The symbols move the states like this.
at | @ + ! &
q818 | q64 q670 q578 q875
q414 | q441 q766 q814 q324
q812 | q559 q807 q686 q814
q384 | q122 q372 q418 q147
q4 | q169 q704 q716 q461
q169 | q716 q994 q381 q4
q241 | q419 q277 q673 q782
q966 | q688 q418 q161 q266
q26 | q400 q542 q655 q494
q147 | q384 q261 q122 q850
q602 | q145 q152 q43 q397
q244 | q806 q716 q131 q16
q109 | q930 q234 q371 q286
q551 | q127 q811 q103 q36
q572 | q921 q881 q763 q712
q261 | q372 q555 q273 q949
q277 | q416 q26 q27 q272
q994 | q712 q771 q572 q704
q381 | q839 q572 q74 q716
q766 | q680 q376 q450 q911
q78 | q280 q930 q121 q807
q670 | q324 q686 q414 q153
q266 | q966 q122 q688 q834
q400 | q655 q461 q16 q26
q103 | q758 q65 q185 q127
q371 | q397 q457 q602 q930
q840 | q698 q441 q663 q578
q771 | q187 q335 q881 q265
q5 | q123 q6 q272 q555
q501 | q265 q383 q771 q763
q578 | q840 q414 q698 q64
q559 | q686 q78 q911 q812
q25 | q6 q16 q649 q27
q688 | q161 q358 q850 q966
q450 | q807 q286 q78 q680
q227 | q896 q698 q875 q65
q789 | q752 q299 q423 q788
q16 | q244 q169 q806 q655
q324 | q414 q911 q441 q670
q763 | q501 q420 q265 q921
q358 | q502 q241 q949 q418
q896 | q875 q663 q818 q227
q887 | q487 q127 q299 q765
q856 | q286 q145 q109 q376
q280 | q121 q371 q376 q78
q663 | q153 q812 q670 q698
q265 | q771 q346 q187 q501
q502 | q949 q419 q261 q358
q868 | q457 q460 q710 q234
q650 | q566 q765 q788 q58
q18 | q99 q688 q168 q415
q704 | q994 q265 q712 q819
q555 | q5 q25 q123 q673
q834 | q266 q384 q966 q989
q161 | q850 q502 q147 q688
q403 | q58 q423 q650 q964
q145 | q43 q373 q234 q602
q712 | q572 q187 q921 q994
q673 | q555 q27 q5 q419
q765 | q887 q551 q487 q533
q121 | q376 q397 q856 q280
q533 | q765 q36 q887 q423
q418 | q358 q782 q502 q122
q43 | q234 q96 q868 q145
q566 | q788 q887 q789 q650
q710 | q152 q415 q373 q457
q457 | q710 q817 q152 q868
q234 | q868 q565 q457 q43
q686 | q911 q280 q766 q559
q752 | q423 q206 q533 q789
q460 | q817 q834 q415 q565
q131 | q542 q839 q461 q806
q21 | q811 q818 q554 q803
q494 | q26 q131 q400 q649
q839 | q74 q921 q819 q381
q127 | q103 q554 q758 q551
q286 | q109 q43 q930 q856
q99 | q168 q161 q989 q18
q944 | q420 q278 q383 q881
q346 | q335 q58 q681 q383
q373 | q96 q99 q565 q152
q372 | q273 q5 q782 q261
q655 | q16 q4 q244 q400
q47 | q278 q788 q964 q681
q299 | q206 q758 q111 q487
q36 | q551 q21 q127 q111
q376 | q856 q602 q286 q121
q875 | q818 q153 q64 q896
q187 | q881 q681 q944 q771
q949 | q261 q673 q372 q502
q817 | q415 q266 q18 q460
q122 | q418 q273 q358 q384
q6 | q649 q244 q494 q25
q649 | q494 q806 q26 q6
q441 | q814 q680 q812 q414
q273 | q782 q123 q241 q372
q989 | q834 q147 q266 q168
q335 | q681 q650 q47 q346
q758 | q185 q227 q803 q103
q111 | q36 q803 q551 q206
q152 | q373 q18 q96 q710
q65 | q227 q840 q896 q554
q185 | q803 q896 q21 q758
q921 | q763 q944 q501 q572
q930 | q371 q868 q397 q109
q911 | q766 q121 q680 q686
q698 | q663 q814 q153 q840
q153 | q670 q559 q324 q663
q681 | q47 q566 q278 q335
q782 | q241 q272 q419 q273
q806 | q131 q381 q542 q244
q74 | q819 q763 q704 q839
q554 | q65 q578 q227 q811
q487 | q299 q103 q206 q887
q461 | q4 q819 q169 q542
q680 | q450 q856 q807 q766
q415 | q18 q966 q99 q817
q807 | q78 q109 q280 q450
q788 | q789 q487 q752 q566
q123 | q272 q649 q277 q5
q850 | q147 q949 q384 q161
q278 | q964 q789 q403 q47
q716 | q381 q712 q839 q169
q416 | q27 q400 q25 q277
q423 | q533 q111 q765 q752
q542 | q461 q74 q4 q131
q383 | q346 q403 q335 q420
q881 | q944 q47 q420 q187
q64 | q578 q324 q840 q818
q206 | q111 q185 q36 q299
q27 | q25 q655 q6 q416
q565 | q460 q989 q817 q96
q819 | q704 q501 q994 q74
q811 | q554 q64 q65 q21
q964 | q403 q752 q58 q278
q272 | q277 q494 q416 q123
q814 | q812 q450 q559 q441
q420 | q383 q964 q346 q944
q397 | q602 q710 q145 q371
q419 | q673 q416 q555 q241
q96 | q565 q168 q460 q373
q58 | q650 q533 q566 q403
q168 | q989 q850 q834 q99
q803 | q21 q875 q811 q185

The rows follow the links: the fewer symbols apart two states are, the more alike their rows tend to be.

Each row is also shifted at random along 5 hidden directions that mean nothing.

Some states, each with a row of numbers:
q850 [10,-21,-7,-19,-22,11,-42,-22,-7,-26,34,-26,-8,45,72,-46,-33,-36,-30,-29,-6,-9,-28,4,-6,57,-26,-30,-28,11,10,-52,-63,-19,1,-32,-49,-30,-35,10,27,16,33,31,7]
q788 [-43,29,-22,6,15,20,46,-9,16,39,24,0,-32,-4,-46,17,5,2,-25,4,-17,-31,18,12,15,-32,44,65,23,-6,-5,22,40,13,50,24,-13,1,22,-36,-20,-1,-46,29,9]
q766 [24,-20,-23,-5,-38,-53,-40,16,-11,-75,15,0,-12,67,60,-13,56,15,-21,16,-32,-10,15,30,9,13,47,1,22,59,-28,-24,9,2,7,-57,-5,53,-11,75,2,22,50,-24,5]
q944 [151,-48,31,59,-11,49,-25,34,8,-22,-67,-1,-1,0,-12,-16,0,43,23,-26,40,-19,9,-8,-10,-36,31,-22,-36,-51,35,18,20,-15,-12,-7,-17,-42,37,-38,19,-5,-68,-44,11]
q109 [12,35,28,7,46,-69,38,-22,-42,39,-23,-28,-14,-62,-47,4,-41,-24,-33,21,-4,12,-14,-2,0,12,16,26,-14,-35,-67,3,5,-29,-50,54,-25,11,-24,-28,-31,6,12,7,-35]
q152 [-148,39,-20,18,93,-49,81,-46,-26,71,-89,45,-11,-51,-106,34,-51,8,-16,28,-11,28,-47,15,-14,6,-35,6,-28,-56,-12,29,28,-31,-56,74,30,16,-34,-24,-36,-18,15,0,-33]
q896 [22,18,46,-45,-9,20,-52,33,-11,-3,33,10,55,24,-11,-19,89,33,-22,34,31,-38,62,18,39,9,0,-6,-38,38,2,2,49,43,87,-22,-6,50,34,1,-43,2,-42,63,-14]
q649 [-15,-6,37,9,-49,13,42,18,13,-28,25,-19,18,-40,4,9,-2,2,32,-3,15,32,17,-29,26,-9,-39,-26,31,11,-17,-4,-1,-29,-36,-4,-15,0,-5,-4,-1,2,-33,-8,5]
q789 [57,6,-30,27,43,40,18,-16,30,28,-16,2,-31,-29,-39,38,-13,-14,-17,-14,10,-1,-11,-2,18,-53,41,60,-6,-28,6,18,-5,-10,27,29,-4,-17,29,-28,-4,-37,-21,-6,11]
q26 [43,1,-5,2,-67,29,17,17,33,-58,32,4,16,-5,55,-10,-24,-10,-7,-6,31,8,-51,4,33,-20,-58,-17,49,17,-33,-11,-54,-88,-2,-28,-34,31,-23,17,-18,3,42,2,38]
q964 [90,-1,-20,7,-9,15,-11,-5,15,30,47,-26,-54,-7,26,-13,-49,-36,-6,-13,-46,-27,14,-4,-23,-11,39,41,33,-33,8,-10,-8,39,-3,15,-8,-48,6,-26,41,13,-24,0,4]
q419 [-68,-9,-15,5,-3,-6,23,-27,28,-11,29,-35,-16,-26,10,19,-38,-46,29,-54,-30,52,5,-13,-15,0,9,-6,18,-19,31,-8,-53,17,-12,-2,3,-15,-5,13,35,-1,23,-43,-21]
q373 [-53,3,-21,-15,24,-20,-19,-8,-15,-9,23,31,-12,61,41,7,57,30,-19,-16,8,7,45,4,-32,98,-9,-12,45,48,-17,-11,20,36,5,-72,43,-7,-33,80,31,-8,3,44,29]
q812 [-32,-11,-56,-10,-13,-41,-36,-3,-14,-61,4,1,8,65,32,-15,57,10,17,22,-63,-12,8,30,-2,-11,37,8,16,67,3,-22,6,33,-12,-34,25,33,-12,80,2,11,75,-28,7]
q807 [19,-14,-42,12,-31,-44,-16,7,-1,-98,-34,37,11,46,29,-14,76,30,-56,18,-9,-23,-14,64,54,-5,26,11,10,43,-48,-13,15,-59,27,-50,-53,104,-24,64,-47,20,40,0,12]
q384 [-103,9,-47,-2,-7,22,14,-39,0,-43,-14,9,33,30,-14,-56,11,-2,-28,-18,-26,-29,-21,51,33,20,-42,-15,-32,0,24,-30,-18,-31,11,-10,-70,24,-46,8,-38,22,8,56,5]
q565 [-21,-9,64,22,63,-13,7,5,-19,29,-65,27,-2,-9,-52,36,24,54,-20,-19,77,39,34,-13,-21,62,3,-39,-47,-40,-1,31,40,-6,12,-18,30,-1,10,-4,2,-29,-58,1,-28]
q818 [110,-8,49,-27,55,-2,-68,-4,-27,67,3,-41,26,-69,-25,11,-9,-46,52,17,-10,24,48,-54,-17,-10,7,-6,-72,-20,38,-11,-8,101,-37,57,51,-59,34,-25,29,-36,-12,-14,-54]
q752 [-27,7,-51,2,14,37,19,-13,18,11,36,5,-21,12,-17,22,60,9,9,-5,-34,-17,60,-4,21,-13,36,61,41,42,11,-1,43,56,21,-11,16,-24,17,20,11,-18,-52,38,34]
q494 [83,-15,12,31,-38,44,20,17,39,-61,-25,7,29,-40,15,11,-17,0,4,-20,64,30,-48,-5,47,-40,-50,-25,7,-15,-16,-1,-52,-101,-10,-12,-37,29,-7,1,-23,-22,14,-25,20]
q688 [-175,15,28,-37,-28,-39,35,-19,-39,36,31,-17,-15,32,-4,-41,-43,-11,-39,30,-32,-27,-27,8,-3,58,-34,-24,-32,4,-13,-25,18,-18,2,26,-55,4,-33,-52,-15,58,-16,54,-25]
q6 [-17,-12,3,-5,-60,-5,37,3,18,-17,46,-27,-16,-30,46,11,-60,-42,25,4,-15,37,-43,-33,10,-17,-41,-13,46,15,-26,-24,-50,-50,-52,11,-12,-9,-21,-4,20,6,32,-31,11]
q771 [-24,-17,19,17,-66,32,1,54,-1,-50,-18,23,22,85,5,-38,82,92,-5,-1,44,-69,23,22,0,-4,27,-15,19,33,3,33,72,-23,69,-56,-38,19,35,-22,-26,46,-69,20,55]
q64 [23,38,87,-55,6,-9,-47,30,-28,51,55,-46,19,18,-7,-13,-1,-6,-31,30,46,-22,9,-8,-10,1,36,7,-52,7,-21,18,2,23,90,18,2,19,49,-50,-35,12,19,25,-37]
q153 [85,4,1,-16,29,-2,-71,4,-6,-12,-3,-34,23,29,20,-3,7,-20,2,-2,24,4,-25,3,-14,-27,46,9,-44,18,7,2,-54,10,33,-4,20,-1,30,18,-10,-19,94,-30,-8]
q420 [165,-47,-16,45,-24,39,-35,18,19,-22,-42,-1,-26,11,34,-23,-46,1,12,-18,2,-24,-39,-3,-16,-39,19,-5,-14,-44,25,-5,-28,-27,-29,-2,-18,-45,13,-25,34,1,-5,-50,22]
q650 [-78,34,-14,-15,-15,3,40,-1,1,41,79,-14,-33,16,-20,-10,27,6,-12,9,-56,-49,72,10,-3,9,46,59,60,20,-3,5,68,73,41,5,-9,-12,10,-23,4,33,-78,56,11]
q65 [22,10,-22,-8,28,21,-6,-9,12,18,-78,63,40,-46,-68,8,-12,-8,-35,65,5,-18,-73,45,76,-82,-53,10,-87,-33,13,6,4,-56,25,71,-22,83,7,-36,-76,-28,22,6,-36]
q460 [55,-21,71,-1,29,-16,-35,15,-9,21,-15,5,-41,32,38,35,-33,17,-55,-30,99,39,-28,-22,-43,73,11,-38,-34,-33,-26,17,-28,-47,44,-42,21,-8,12,-1,31,-21,13,-18,-15]
q911 [88,-20,71,7,-1,-59,-40,27,-27,-6,6,-55,-34,15,25,11,-20,0,0,7,11,33,15,-21,-32,5,75,-14,-27,-8,-25,0,-4,11,-12,-9,24,0,27,11,26,3,34,-78,-49]
q403 [124,-24,-64,27,16,43,-27,-19,28,-5,0,2,-23,-25,14,-3,12,-26,20,-36,-48,-16,45,1,2,-19,27,42,26,-18,39,-17,-4,63,-25,-5,0,-49,2,17,45,-18,-43,3,23]
q681 [73,-19,-92,17,-24,19,-7,-19,25,-9,-4,19,-40,6,38,-32,-57,-39,0,1,-83,-43,-48,28,-2,-40,0,37,35,-22,22,-30,-27,1,-41,19,-24,-22,-25,-5,28,18,20,-14,27]
q234 [27,15,-61,45,111,-3,24,-51,-8,-3,-112,43,28,-60,-73,23,15,7,-5,-18,14,32,-17,20,14,-1,-26,15,-26,-40,-3,12,-13,-25,-69,22,17,2,-42,43,-27,-58,25,8,2]
q227 [139,-17,25,-16,37,24,-67,2,-1,30,-27,9,26,-52,-15,11,-5,-27,8,27,13,10,0,-16,30,-34,-22,-7,-80,-26,27,-11,-15,28,-3,39,20,2,27,-14,-1,-43,0,-11,-38]
q286 [84,-4,-16,10,24,-40,-19,-19,-27,-36,-12,-11,10,-27,18,-8,52,-8,-9,-7,-13,10,49,1,18,40,17,15,13,22,-41,-26,7,20,-56,-21,-19,4,-34,54,4,-5,-7,26,5]
q161 [-78,-18,-53,-1,5,3,8,-48,-8,-23,-51,25,20,5,-7,-37,-17,-21,-24,0,-32,-13,-57,32,33,13,-61,-22,-58,-9,22,-35,-29,-47,-26,18,-64,12,-48,-6,-21,10,15,33,-1]
q21 [183,-37,32,-16,-13,59,-92,38,20,-26,19,26,10,26,49,10,41,16,-25,21,49,-1,19,-2,43,-5,-18,-19,-44,20,14,-24,-7,0,50,-45,20,25,26,35,14,-48,-13,7,-6]
q566 [13,25,20,-9,-12,24,4,17,10,28,88,-31,-40,30,7,2,21,8,-32,-17,9,-35,65,-2,-11,13,70,52,44,10,-17,13,37,48,78,-26,-9,-19,34,-24,11,14,-63,43,17]
q542 [-38,55,13,-2,-14,19,52,21,19,15,-15,32,52,-50,-44,-18,-25,17,-5,5,43,-20,-36,32,6,-32,-62,-12,35,-48,-15,48,-2,-52,33,26,-16,53,-5,-46,-68,23,-1,25,12]
q710 [63,5,-20,-8,44,-20,-38,-16,-4,9,18,3,-43,38,67,18,-43,-22,-38,-28,33,30,-41,-8,-49,67,2,2,30,3,-33,-13,-68,-21,-9,-44,41,-29,-32,57,43,-28,90,1,20]
q5 [-10,-7,26,-20,-78,-3,-4,19,46,-47,101,-48,-49,59,111,16,-50,-38,-49,-54,50,30,-55,-4,-12,19,33,-3,50,21,-39,-4,-96,-79,95,-66,-36,30,14,11,20,23,79,-35,13]
q121 [-34,-5,-44,35,52,-75,50,-47,-36,-5,-108,27,21,-100,-90,9,23,-12,27,40,-83,18,18,14,44,-33,-8,16,-33,-25,-11,-11,54,13,-126,76,-19,33,-40,8,-31,-4,-29,-18,-38]
q414 [66,7,86,19,45,-6,-32,31,-20,-5,-48,-42,29,8,-60,13,29,41,-2,-6,80,19,19,1,-13,-32,78,-12,-86,-28,6,42,10,-4,52,4,17,20,62,-17,-39,-22,16,-56,-49]
q16 [197,-5,104,9,-22,35,-31,43,8,20,57,-66,5,-67,49,4,-69,-28,46,-40,72,52,29,-73,-42,20,-24,-47,25,-49,-10,0,-59,6,-41,-10,32,-74,15,-20,54,-20,-17,-33,-9]
q265 [44,-39,-59,18,-39,17,-12,9,19,-25,-57,31,-13,42,44,-17,-37,-2,13,1,-3,-35,-105,4,-19,-52,-1,2,11,2,9,8,-38,-62,-11,3,-18,-20,6,-25,10,21,50,-45,57]
q856 [58,29,97,-7,0,-68,4,23,-44,19,36,-59,-29,-8,8,-5,-22,3,-67,10,50,3,15,-7,-12,45,57,12,-7,-18,-91,9,12,-34,25,-2,-42,26,6,-31,-22,26,-3,12,-35]
q277 [-60,-15,-16,1,-62,-1,37,-1,39,-56,29,-6,-14,7,45,22,-15,-22,-10,-22,12,29,-49,3,30,-18,-14,-4,35,26,-22,-5,-47,-77,23,-23,-38,41,-5,11,-6,8,38,-28,18]
q921 [48,-11,110,6,-32,9,-11,67,-8,37,-8,-32,-9,29,10,3,-21,44,6,-22,111,-16,-14,-43,-64,1,57,-27,-10,-25,-13,67,11,-26,76,-11,2,-36,75,-92,7,31,-42,-35,15]
q680 [56,-21,12,-4,-32,-62,-41,20,-16,-49,22,-20,-27,46,61,-7,18,2,-23,12,-18,5,10,13,-3,18,53,0,12,35,-42,-18,-4,-5,-1,-40,-4,40,-3,50,13,21,49,-39,-13]
q261 [62,-22,-12,23,28,37,-35,-32,22,-30,14,-48,7,-23,23,-11,-21,-45,37,-88,-8,47,38,-9,-23,23,6,-24,-17,-38,63,-29,-74,48,-27,-29,2,-58,-10,38,58,-24,15,-27,-19]
q145 [40,20,-94,8,71,-30,3,-61,-11,2,-35,16,-12,-27,15,5,-45,-54,-19,-3,-36,20,-68,13,-8,11,-26,38,22,-6,-35,-25,-70,-27,-83,21,11,-16,-69,54,4,-32,106,10,21]
q185 [66,-12,55,-2,1,40,-19,34,6,16,-7,32,1,-4,-35,27,14,38,-21,56,35,2,17,-3,50,-29,-21,-14,-59,-7,9,-1,48,-13,29,14,22,34,29,-12,-18,-41,-50,0,-36]
q58 [11,15,-78,6,-1,21,21,-22,31,10,15,16,-38,2,0,-7,-27,-28,-31,-1,-54,-41,-29,36,16,-41,21,67,37,-14,3,-3,-7,-3,23,20,-31,7,-8,-17,-6,12,7,19,25]

Start, symbols taken left to right, then the state you end at.
Answers are names.
[24,-4,74,7,9,-60,-15,25,-33,6,-5,-49,-22,7,-15,11,-12,15,5,19,2,24,23,-13,-31,-3,73,-12,-34,-12,-19,14,23,19,-10,11,25,9,30,-4,6,7,17,-69,-57]
& @ + +: q371
[-115,32,44,9,7,9,42,-12,7,3,27,-44,13,-10,-53,-14,-13,7,-7,-47,11,16,42,20,-11,17,19,-14,-18,-47,29,18,0,12,47,-1,-26,8,7,-24,-20,18,-30,6,-44]
@ & @ @ &: q273
[77,-22,-4,-6,3,27,-11,6,20,45,42,-9,-81,21,39,53,-91,-34,-11,45,-8,30,-70,-41,-1,-41,3,28,-4,13,-9,-25,-39,-30,-21,28,57,-42,15,-1,48,-54,56,-47,-4]
& ! & &: q206
[3,11,-44,-33,-38,3,-25,18,29,3,21,33,11,28,76,-11,-17,-21,6,-25,25,-28,-68,4,-47,-1,-19,2,76,16,-10,31,-58,-17,57,-28,12,2,9,-12,8,36,70,4,63]
& !: q819
[11,5,20,-13,-15,22,-34,-13,3,-17,77,-66,-12,41,58,-45,-45,-38,-18,-58,5,4,9,4,-31,55,8,-20,-5,-13,20,-37,-74,13,29,-41,-31,-39,-18,12,32,17,34,19,-11]
@ !: q261
[-28,4,18,41,25,-19,14,21,-9,-62,-104,29,44,15,-90,6,83,81,-23,19,38,-5,6,59,43,-57,48,-5,-70,-11,-1,42,58,-47,44,-2,-20,101,29,13,-86,-7,0,-42,-32]
@ + @ +: q397
[-7,24,47,-32,59,-28,-20,-13,-43,90,-2,-44,29,-66,-67,4,-21,-39,52,38,-34,12,33,-41,-24,-24,14,5,-67,-19,28,5,18,96,-36,88,46,-44,31,-49,-2,-9,-4,-10,-62]
& & & +: q153
[-5,-38,-33,9,-56,12,-15,19,-15,-22,20,4,-5,49,39,-45,51,33,66,6,-74,-49,68,-17,-30,16,10,-12,52,47,38,-21,64,86,-57,-30,15,-65,-5,16,57,40,-71,11,48]
! + @: q403
[-46,34,65,-42,-6,-27,-39,33,-39,5,68,-57,23,71,0,-21,59,31,3,17,15,-23,64,-1,-30,21,71,2,-10,56,-10,15,34,67,70,-27,26,8,41,11,-20,24,19,15,-15]
& + ! !: q680
[77,23,75,10,-9,32,11,34,4,21,19,-23,46,-77,-21,-8,-13,12,48,-21,49,21,54,-34,-21,8,-43,-38,29,-45,5,22,4,23,-25,4,24,-27,8,-27,3,-5,-56,5,-7]
! &: q131
[-25,-39,16,16,41,-11,-6,-10,-11,1,-82,50,3,-3,-22,28,33,35,-13,-16,45,29,9,-8,2,52,-25,-45,-55,-18,17,8,26,-14,-10,-20,12,6,-4,13,13,-25,-49,0,-13]
@ & & @: q415
[-54,40,12,-32,19,-18,-17,5,-23,10,5,-20,38,33,-34,-15,33,10,-11,31,5,-29,-9,24,1,-28,34,19,-38,27,-5,17,8,15,61,18,2,38,25,-10,-57,10,55,12,-16]
& + !: q559
[11,-14,37,-4,16,18,12,9,-5,68,34,-12,-55,-10,-25,49,-42,-1,29,62,-27,30,18,-55,0,-26,-2,10,-18,8,13,-17,40,38,-47,44,74,-51,22,-13,43,-48,-34,-29,-30]
+ &: q803
[33,20,38,-6,-17,-64,1,13,-31,-25,20,-23,-12,12,20,-12,20,9,-65,15,19,-12,10,21,15,34,42,15,9,14,-82,-4,17,-37,20,-20,-50,56,-12,6,-32,31,8,20,-11]
! & ! +: q234
[-93,-9,48,-28,-65,-37,32,6,3,16,117,-73,-50,-4,64,22,-49,-49,36,-20,-32,50,32,-60,-35,34,16,-13,64,33,-18,-18,-24,32,-19,-11,13,-41,5,-6,63,30,-1,-31,-14]
& @ & + +: q806
[-42,-39,-86,-33,5,-44,-34,-42,-3,6,10,45,-56,47,102,13,-48,-53,-11,4,-59,21,-71,-10,-34,70,-48,-12,34,40,-5,-49,-59,1,-60,-26,39,-28,-60,64,75,-3,89,-4,25]
! & & &: q460
[-23,-37,-42,7,7,10,-16,1,-5,6,-48,35,55,-36,-8,4,89,18,123,-32,-31,-4,83,-49,-43,7,-13,-21,42,33,64,23,53,121,-62,-8,63,-76,20,12,50,4,-78,-5,48]
@ @ ! @: q501
